Below are the code and all the weights of a small trained network. Each question names an input and a class and asks about switching units off, where a switched-off unit gives its printed mean instead of its output.

import numpy as np


def w(rows, s, z=0):
    codes = np.array(rows[::2]) - 128.0
    scale = np.full(codes.shape[1], s)
    scale[-1] = z or s
    return codes * scale


def norm(h):
    return h / np.sqrt((h * h).mean(-1, keepdims=True) + 1e-5)


def f(y):
    return np.maximum(y, 0)


def log_softmax(a):
    a = a - a.max(-1, keepdims=True)
    return a - np.log(np.exp(a).sum(-1, keepdims=True))


def net(x, mask):
    res = np.array(x, float).reshape(1, 5) / 4 @ E
    u = 0
    for l in range(3):
        y = f(norm(res) @ A[l][:, :-1].T + A[l][:, -1])
        res = res + np.where(mask[u : u + 4], y, B[l][:, -1]) @ B[l][:, :-1]
        u += 4
    return log_softmax(norm(res)[-1] @ U[:, :-1].T + U[:, -1])


A, B = {}, {}
E = w([
[62,80,81,212,254,105,134,175,61],'x0',
[235,140,105,162,136,252,133,24,94],'x1',
[92,45,105,114,124,107,156,107,166],'x2',
[125,78,185,211,143,101,110,160,218],'x3',
[72,109,108,223,62,211,160,106,36],'x4',
],0.0078)
A[0] = w([
[88,109,56,108,214,83,126,125,106,3],'L0N1',
[129,75,105,136,249,130,161,97,152,200],'L0N2',
[221,141,157,63,212,145,108,44,177,52],'L0N3',
[98,97,30,75,223,112,139,106,85,65],'L0N4',
],0.012,0.0031)
B[0] = w([
[216,129,255,128,135,111,140,174,90,210],'L0N1',
[187,53,94,130,73,102,58,204,127,244],'L0N2',
[153,117,56,165,55,114,110,223,174,254],'L0N3',
[185,124,187,52,240,99,132,114,49,227],'L0N4',
],0.0092,0.0079)
A[1] = w([
[51,158,249,145,153,71,145,131,220,113],'L1N1',
[74,147,151,154,163,202,162,42,43,114],'L1N2',
[79,39,190,68,140,104,136,79,162,3],'L1N3',
[137,78,119,81,38,133,125,136,65,182],'L1N4',
],0.014,0.0024)
B[1] = w([
[208,96,213,54,155,104,120,164,79,218],'L1N1',
[64,8,103,192,81,162,119,77,97,191],'L1N2',
[139,182,137,118,223,53,106,146,75,173],'L1N3',
[98,151,160,118,153,208,173,100,160,254],'L1N4',
],0.012,0.009)
A[2] = w([
[115,148,122,127,97,220,132,95,21,23],'L2N1',
[111,222,125,42,63,171,167,100,127,90],'L2N2',
[53,123,205,98,36,59,87,152,165,42],'L2N3',
[141,252,140,147,178,96,73,175,111,251],'L2N4',
],0.016,0.0015)
B[2] = w([
[139,155,107,215,164,180,191,32,127,255],'L2N1',
[98,162,155,73,56,94,145,90,220,214],'L2N2',
[166,252,221,91,152,179,165,84,90,202],'L2N3',
[26,42,81,110,182,124,141,92,96,231],'L2N4',
],0.011,0.0091)
U = w([
[89,172,69,151,120,79,94,122,101,3],'0',
[163,214,170,72,69,180,175,88,203,184],'1',
[60,146,37,43,145,96,138,113,137,60],'2',
[110,97,72,208,169,209,181,37,82,163],'3',
[176,115,203,52,247,109,138,155,29,177],'4',
[203,71,84,186,105,145,76,219,178,139],'5',
],0.012,0.0047)

Each question gives the input, the list of numbers given to net, and the class t.
The units are the neurons (one row each of A and B). Each row of codes is followed by its name. A weight is (code - 128) times the scale printed after its matrix; where a second scale follows, it is the last column's (A, B and U).
mask holds one flag per neuron, layer by layer. A switched-off neuron (its flag False) gives its mean, the last column of its row in B, instead of its output. The means were averaged over made-up inputs and are rounded, as every weight is.
A unit's drop is (log p(t) with every unit on - log p(t) with that unit switched off) / (log p(t) with every unit on - log p(t) with every unit switched off).
The circuit of an input: a set's keep is (log p(t) with only the set's units on - log p(t) with every unit switched off) / (log p(t) with every unit on - log p(t) with every unit switched off). Starting from all 12 units, units are removed one at a time, each time the one whose removal leaves the highest keep (on an exact tie, the one counted first), for as long as the keep stays at least 0.8.
circuit, biggest first: the units of the circuit, biggest drop first
unit that matters most: the unit with the biggest drop
k most important neurons: the k neurons with the biggest drops, biggest first
top k neurons in layer l: the k neurons of layer l with the biggest drops, biggest first
drop when u is switched off: that unit's drop, to one decimal
input [5,2,-6,8,-1], class 5: circuit, biggest first	[L0N2, L0N4]
input [-4,6,2,4,-4], class 5: unit that matters most	L0N3
input [-1,0,-1,-3,1], class 3: circuit, biggest first	[L0N3, L0N2, L1N2]
input [-7,-5,-6,3,2], class 4: 4 most important neurons	[L1N1, L0N2, L0N3, L2N1]
input [-3,-4,-6,-2,-8], class 1: top 3 neurons in layer 0	[L0N4, L0N3, L0N1]
input [-4,-3,-6,-4,5], class 3: 4 most important neurons	[L0N3, L0N2, L1N2, L2N1]
input [-2,-1,-1,1,-8], class 1: 4 most important neurons	[L0N3, L2N3, L0N4, L1N3]
input [-8,-6,-7,3,-1], class 4: top 2 neurons in layer 1	[L1N1, L1N4]
input [-1,8,6,-6,-6], class 5: top 2 neurons in layer 0	[L0N3, L0N2]
input [7,-3,1,4,7], class 4: top 2 neurons in layer 2	[L2N1, L2N2]
input [3,-3,-7,-7,3], class 3: drop when L1N1 is switched off	0.0
input [2,-5,4,5,7], class 4: drop when L0N3 is switched off	0.4
input [-4,-6,1,-5,3], class 1: drop when L2N2 is switched off	0.1
input [-8,-8,-6,5,-5], class 4: circuit, biggest first	[L1N1]
input [-3,-5,-6,-3,0], class 1: drop when L2N2 is switched off	0.5
